Below are the code and all the weights of a small trained network. Each question names an input and a target symbol and asks about switching units off, where a switched-off unit gives its printed mean instead of its output.

import numpy as np


def w(rows, s, z=0):
    codes = np.array(rows[::2]) - 128.0
    scale = np.full(codes.shape[1], s)
    scale[-1] = z or s
    return codes * scale


def f(y):
    return np.maximum(y, 0)


def softmax(a):
    e = np.exp(a - a.max(-1, keepdims=True))
    return e / e.sum(-1, keepdims=True)


def log_softmax(a):
    a = a - a.max(-1, keepdims=True)
    return a - np.log(np.exp(a).sum(-1, keepdims=True))


def net(x, mask):
    ids = ['ΣΦΨγηλμπ'.index(c) for c in x.split()]
    T = len(ids)
    res = E[ids] + P[:T]
    u = 0
    for l in range(2):
        r = res
        for j in range(2):
            rows = slice(3 * j, 3 * j + 3)
            q, k, v = (r @ M[l][rows].T for M in (Q, K, V))
            z = softmax(np.where(np.tri(T) > 0, q @ k.T / 3**0.5, -1e9)) @ v
            o = O[l][rows]
            res = res + np.where(mask[u + j], z, o[:, -1]) @ o[:, :-1]
        u += 2
        y = f(res @ A[l][:, :-1].T + A[l][:, -1])
        res = res + np.where(mask[u : u + 8], y, B[l][:, -1]) @ B[l][:, :-1]
        u += 8
    return log_softmax(res[-1] @ U[:, :-1].T + U[:, -1])


Q, K, V, O, A, B = {}, {}, {}, {}, {}, {}
E = w([
[63,76,57,127,84,96,76,177,96,187],'Σ',
[53,82,164,203,32,127,188,213,212,26],'Φ',
[110,84,116,40,134,230,54,43,152,189],'Ψ',
[88,185,203,55,180,184,131,94,30,108],'γ',
[106,177,84,163,249,131,107,49,128,205],'η',
[22,202,106,47,84,109,214,37,144,254],'λ',
[179,55,49,73,204,46,208,173,58,87],'μ',
[84,78,233,23,179,33,97,30,152,119],'π',
],0.006)
P = w([
[255,163,152,66,99,115,122,116,135,118],'0',
[75,110,114,93,161,131,127,99,108,127],'1',
[61,99,122,104,159,137,134,113,109,132],'2',
[48,86,127,104,156,138,129,127,109,138],'3',
[32,72,127,109,162,150,141,141,105,141],'4',
[30,62,129,106,161,150,142,149,101,137],'5',
[23,57,121,93,159,132,146,147,95,129],'6',
],0.005)
Q[0] = w([
[1,46,181,120,128,204,205,159,163,52],'L0H1',
[174,151,154,229,42,99,160,184,206,66],'L0H1',
[172,151,156,228,43,99,163,186,205,65],'L0H1',
[101,152,134,190,57,180,113,212,157,92],'L0H2',
[101,63,124,72,191,82,180,75,115,125],'L0H2',
[170,198,136,180,68,170,67,171,138,136],'L0H2',
],0.0081)
K[0] = w([
[254,152,125,134,36,86,137,215,145,99],'L0H1',
[201,203,183,33,182,166,134,5,144,142],'L0H1',
[203,203,183,32,180,163,132,8,142,141],'L0H1',
[173,235,194,113,117,173,49,42,156,166],'L0H2',
[159,45,75,88,175,49,176,175,94,124],'L0H2',
[78,206,180,185,75,209,85,91,167,120],'L0H2',
],0.0073)
V[0] = w([
[160,80,96,126,139,12,194,181,113,78],'L0H1',
[141,206,209,102,196,210,154,69,86,84],'L0H1',
[149,197,205,78,220,165,174,66,60,82],'L0H1',
[157,102,51,110,205,93,146,148,53,165],'L0H2',
[146,128,2,134,191,176,166,190,54,170],'L0H2',
[129,199,140,175,50,209,118,132,193,138],'L0H2',
],0.0054)
O[0] = w([
[121,145,252,35,207,118,86,144,16,179,112],'L0H1',
[96,154,99,159,203,196,179,33,200,65,196],'L0H1',
[76,138,115,117,225,196,168,30,182,87,232],'L0H1',
[109,81,78,73,227,108,146,166,44,173,202],'L0H2',
[119,98,63,124,174,170,172,198,3,189,155],'L0H2',
[175,191,123,204,32,182,123,114,153,130,2],'L0H2',
],0.0041,0.0031)
A[0] = w([
[118,120,98,124,83,104,24,122,116,201,180],'L0N1',
[66,125,159,85,121,137,93,106,110,173,253],'L0N2',
[74,174,101,200,113,105,229,122,191,77,197],'L0N3',
[129,141,97,118,169,217,123,92,132,105,112],'L0N4',
[112,144,86,129,197,204,139,75,127,114,119],'L0N5',
[106,103,20,176,113,154,162,105,220,123,149],'L0N6',
[84,149,179,89,174,144,140,53,134,124,184],'L0N7',
[126,60,84,129,141,129,114,79,253,107,127],'L0N8',
],0.0057,0.0027)
B[0] = w([
[61,178,181,100,128,176,104,91,73,165,155],'L0N1',
[77,103,170,80,129,148,119,97,92,175,248],'L0N2',
[80,135,124,185,129,83,216,132,197,110,169],'L0N3',
[111,128,122,127,147,204,119,92,104,108,189],'L0N4',
[121,151,119,128,163,196,127,63,98,112,216],'L0N5',
[161,61,41,163,132,138,165,105,226,175,160],'L0N6',
[85,130,153,88,153,147,122,60,122,140,255],'L0N7',
[145,42,84,117,146,118,74,75,255,123,172],'L0N8',
],0.0054,0.0063)
Q[1] = w([
[161,191,137,144,116,174,142,89,163,79],'L1H1',
[198,173,86,183,123,97,113,191,141,80],'L1H1',
[183,211,125,164,121,167,146,134,162,47],'L1H1',
[33,37,133,45,255,189,169,92,85,169],'L1H2',
[217,218,124,203,5,65,76,172,165,100],'L1H2',
[39,48,142,35,230,172,146,123,77,184],'L1H2',
],0.0061)
K[1] = w([
[65,169,134,76,199,189,92,59,93,181],'L1H1',
[76,139,142,131,173,245,138,52,141,96],'L1H1',
[71,154,119,93,217,234,110,35,116,150],'L1H1',
[78,69,140,203,111,112,175,245,133,67],'L1H2',
[175,190,119,60,140,148,76,3,128,191],'L1H2',
[67,70,147,215,98,122,162,233,153,58],'L1H2',
],0.0044)
V[1] = w([
[118,54,49,128,118,100,174,94,209,128],'L1H1',
[154,127,127,167,101,127,168,127,200,62],'L1H1',
[149,126,98,171,95,130,170,121,211,74],'L1H1',
[164,71,9,123,175,70,191,149,127,100],'L1H2',
[126,151,253,78,85,135,78,147,86,140],'L1H2',
[185,112,89,87,131,68,143,211,65,138],'L1H2',
],0.0052)
O[1] = w([
[113,139,78,27,43,125,152,52,195,124,185],'L1H1',
[117,179,102,83,111,190,167,82,127,42,38],'L1H1',
[113,185,76,83,92,187,172,75,134,54,44],'L1H1',
[255,117,164,91,229,133,210,55,232,202,157],'L1H2',
[31,75,178,98,81,164,110,211,57,77,62],'L1H2',
[130,83,183,81,151,169,206,183,123,154,3],'L1H2',
],0.0046,0.005)
A[1] = w([
[94,138,87,89,96,237,78,123,84,18,198],'L1N1',
[185,52,8,138,104,241,34,115,160,138,76],'L1N2',
[154,97,173,74,172,210,244,113,142,152,125],'L1N3',
[42,87,186,115,139,182,149,159,82,143,203],'L1N4',
[54,106,166,159,85,81,22,200,74,141,198],'L1N5',
[71,226,87,71,70,167,252,108,89,84,247],'L1N6',
[71,182,88,130,131,224,136,130,56,8,230],'L1N7',
[195,242,63,220,178,52,146,86,169,209,119],'L1N8',
],0.0042,0.0012)
B[1] = w([
[120,120,120,142,103,231,123,168,79,29,225],'L1N1',
[250,28,8,163,67,232,56,225,95,207,193],'L1N2',
[192,107,171,66,168,200,217,153,164,145,233],'L1N3',
[106,111,181,181,139,153,141,213,65,155,254],'L1N4',
[56,130,108,218,46,64,53,186,55,189,189],'L1N5',
[63,223,127,117,13,178,248,117,53,111,209],'L1N6',
[128,177,148,218,145,226,147,155,34,47,218],'L1N7',
[204,249,85,243,206,25,121,63,1,250,174],'L1N8',
],0.0039,0.0053)
U = w([
[75,103,146,227,92,83,43,182,81,164,178],'Σ',
[148,122,137,174,111,104,154,159,156,111,61],'Φ',
[205,43,49,76,59,201,51,136,150,129,170],'Ψ',
[86,189,146,156,104,186,190,135,61,25,195],'γ',
[219,211,96,245,213,68,59,85,102,171,2],'η',
[103,194,92,75,23,79,254,106,161,193,45],'λ',
[179,73,185,81,189,157,222,154,156,163,126],'μ',
[79,104,163,39,135,24,28,82,213,45,210],'π',
],0.0041,0.00077)

Each question gives the input, a string of symbols that net reads in full, and the target symbol t.
The units are the heads (3 rows each of Q, K, V and O) and the neurons (one row each of A and B). Each row of codes is followed by its name. A weight is (code - 128) times the scale printed after its matrix; where a second scale follows, it is the last column's (O, A, B and U).
mask holds one flag per unit, layer by layer, with each layer's heads first. A switched-off unit (its flag False) gives its mean, the last column of its rows in O or B, instead of its output. The means were averaged over made-up inputs and are rounded, as every weight is.
A unit's drop is (log p(t) with every unit on - log p(t) with that unit switched off) / (log p(t) with every unit on - log p(t) with every unit switched off).
The circuit of an input: a set's keep is (log p(t) with only the set's units on - log p(t) with every unit switched off) / (log p(t) with every unit on - log p(t) with every unit switched off). Starting from the 12 units with the biggest drops (on a tie, the unit counted first), units are removed one at a time, each time the one whose removal leaves the highest keep (on an exact tie, the one counted first), for as long as the keep stays at least 0.8.
circuit, biggest first: the units of the circuit, biggest drop first
unit that matters most: the unit with the biggest drop
k most important neurons: the k neurons with the biggest drops, biggest first
top k neurons in layer l: the k neurons of layer l with the biggest drops, biggest first
which heads matter: for each layer, one digit per head in row order, 1 if its drop is at least 0.15 and else 0, layers parted by /
drop of u: that unit's drop, to one decimal
input γ Ψ γ μ μ Ψ, target μ: circuit, biggest first : [L1H2, L0H2, L1N3]
input γ γ γ Φ γ Σ, target η: 3 most important neurons : [L0N3, L1N8, L0N6]
input μ γ Φ, target Σ: circuit, biggest first : [L0H1, L1H1, L1H2, L1N5]
input γ Φ γ γ Ψ, target η: unit that matters most : L0H1
input Φ μ Ψ Ψ λ π, target γ: which heads matter : 01 / 11
input η Ψ Ψ μ, target μ: circuit, biggest first : [L1H2, L0H2, L1N3]
input Ψ γ Φ γ π γ, target λ: which heads matter : 10 / 11
input μ π μ Φ, target Σ: which heads matter : 10 / 11
input γ γ γ Ψ γ Φ π, target η: which heads matter : 10 / 01
input γ Φ γ Σ γ μ Σ, target η: which heads matter : 11 / 01
input π μ Ψ Σ Ψ η λ, target Σ: 2 most important neurons : [L1N5, L0N1]
input Ψ γ γ, target γ: which heads matter : 10 / 10
input Ψ γ Φ μ γ γ μ, target λ: which heads matter : 11 / 11
input γ Φ λ, target η: which heads matter : 10 / 01
input Ψ Ψ Ψ Ψ γ λ, target λ: unit that matters most : L0H1
input Σ Ψ γ Ψ η λ, target Σ: 2 most important neurons : [L0N1, L1N5]
input Φ Ψ π Ψ γ γ Ψ, target γ: which heads matter : 11 / 11
input γ η η γ γ γ, target γ: which heads matter : 10 / 01
input γ λ γ π Φ Ψ, target η: 3 most important neurons : [L1N8, L0N6, L0N8]
input Ψ Σ Ψ η, target Σ: which heads matter : 10 / 11
input γ λ μ Σ π γ, target Σ: which heads matter : 10 / 10
input γ Σ γ γ η Φ, target η: top 2 neurons in layer 0 : [L0N3, L0N6]
input Ψ η Ψ, target Ψ: which heads matter : 10 / 10
input γ π Ψ Φ γ γ μ, target η: top 3 neurons in layer 0 : [L0N3, L0N6, L0N8]
input Φ Ψ μ, target γ: unit that matters most : L1H1
input Ψ γ Ψ Ψ Σ Ψ μ, target μ: 2 most important neurons : [L0N1, L1N3]
input μ Ψ λ Ψ γ Ψ, target μ: most important neuron : [L0N7]
input Ψ γ γ Σ η γ π, target Σ: drop of L1H1 : 0.2
input γ π γ Σ, target Σ: drop of L1N5 : 0.2
input Σ Σ γ λ Σ γ Ψ, target Σ: drop of L0H1 : 1.1
